Below is a small trained network, with its code and all its weights. Each question gives an input and a class and asks what happens when units are switched off, that is, made to give their printed mean instead of their output.

import numpy as np


def w(rows, s, z=0):
    codes = np.array(rows[::2]) - 128.0
    scale = np.full(codes.shape[1], s)
    scale[-1] = z or s
    return codes * scale


def f(y):
    return np.maximum(y, 0)


def log_softmax(a):
    a = a - a.max(-1, keepdims=True)
    return a - np.log(np.exp(a).sum(-1, keepdims=True))


def net(x, mask):
    res = np.array(x, float).reshape(1, 4) / 4 @ E
    y = f(res @ A[0][:, :-1].T + A[0][:, -1])
    res = res + np.where(mask, y, B[0][:, -1]) @ B[0][:, :-1]
    return log_softmax(res[-1] @ U[:, :-1].T + U[:, -1])


A, B = {}, {}
E = w([
[33,110,56],'x0',
[189,73,144],'x1',
[74,54,255],'x2',
[163,193,216],'x3',
],0.0072)
A[0] = w([
[219,31,53,190],'neuron 1',
[132,97,184,192],'neuron 2',
[120,30,110,253],'neuron 3',
[154,100,2,196],'neuron 4',
[116,16,124,214],'neuron 5',
[89,79,48,202],'neuron 6',
],0.009,0.0043)
B[0] = w([
[204,124,94,233],'neuron 1',
[119,72,92,222],'neuron 2',
[146,104,41,245],'neuron 3',
[216,210,149,253],'neuron 4',
[2,87,20,235],'neuron 5',
[183,195,83,239],'neuron 6',
],0.0096,0.0058)
U = w([
[146,51,168,254],'0',
[155,195,122,255],'1',
[144,181,59,1],'2',
[39,152,134,1],'3',
[178,59,48,176],'4',
[253,101,132,31],'5',
],0.012,0.0043)

Each question gives the input, the list of numbers given to net, and the class t.
The units are the neurons (one row each of A and B). Each row of codes is followed by its name. A weight is (code - 128) times the scale printed after its matrix; where a second scale follows, it is the last column's (A, B and U).
mask holds one flag per neuron, in row order. A switched-off neuron (its flag False) gives its mean, the last column of its row in B, instead of its output. The means were averaged over made-up inputs and are rounded, as every weight is.
A unit's drop is (log p(t) with every unit on - log p(t) with that unit switched off) / (log p(t) with every unit on - log p(t) with every unit switched off).
The circuit of an input: a set's keep is (log p(t) with only the set's units on - log p(t) with every unit switched off) / (log p(t) with every unit on - log p(t) with every unit switched off). Starting from all 6 units, units are removed one at a time, each time the one whose removal leaves the highest keep (on an exact tie, the one counted first), for as long as the keep stays at least 0.8.
circuit, biggest first: the units of the circuit, biggest drop first
top k neurons: the k neurons with the biggest drops, biggest first
input [8,7,-8,-8], class 2: circuit, biggest first -> neuron 4
input [3,-4,4,0], class 3: circuit, biggest first -> neuron 1; neuron 4
input [3,-7,5,4], class 0: circuit, biggest first -> neuron 5; neuron 6; neuron 4
input [-2,7,8,0], class 4: top 3 neurons -> neuron 5; neuron 3; neuron 2
input [-1,-1,-4,-1], class 5: circuit, biggest first -> neuron 5; neuron 4
input [-2,7,-6,-4], class 5: circuit, biggest first -> neuron 4; neuron 1
input [-2,-3,4,-1], class 3: circuit, biggest first -> neuron 1; neuron 4
input [-4,-2,6,-2], class 3: circuit, biggest first -> neuron 1; neuron 5
input [-3,3,2,8], class 0: top 3 neurons -> neuron 4; neuron 6; neuron 1
input [-6,-2,-5,-2], class 5: top 3 neurons -> neuron 5; neuron 1; neuron 4
input [7,-4,-4,3], class 1: circuit, biggest first -> neuron 5; neuron 3; neuron 4
input [8,-6,3,-7], class 2: top 3 neurons -> neuron 6; neuron 4; neuron 2
input [-3,-4,-6,-6], class 5: top 2 neurons -> neuron 5; neuron 4
input [-7,-4,5,8], class 0: top 3 neurons -> neuron 4; neuron 6; neuron 2
input [-4,2,4,8], class 0: top 2 neurons -> neuron 4; neuron 6
input [1,3,-3,2], class 5: circuit, biggest first -> neuron 5
input [5,-8,4,7], class 0: top 3 neurons -> neuron 5; neuron 6; neuron 4
input [-7,8,8,-3], class 4: circuit, biggest first -> neuron 5; neuron 3
input [-6,1,5,8], class 0: top 2 neurons -> neuron 4; neuron 6
input [-8,-2,2,5], class 0: top 3 neurons -> neuron 4; neuron 6; neuron 1
input [-8,6,-7,-7], class 5: top 2 neurons -> neuron 4; neuron 1
input [-1,7,-8,-8], class 5: circuit, biggest first -> neuron 4
input [-2,8,6,0], class 4: top 2 neurons -> neuron 5; neuron 3
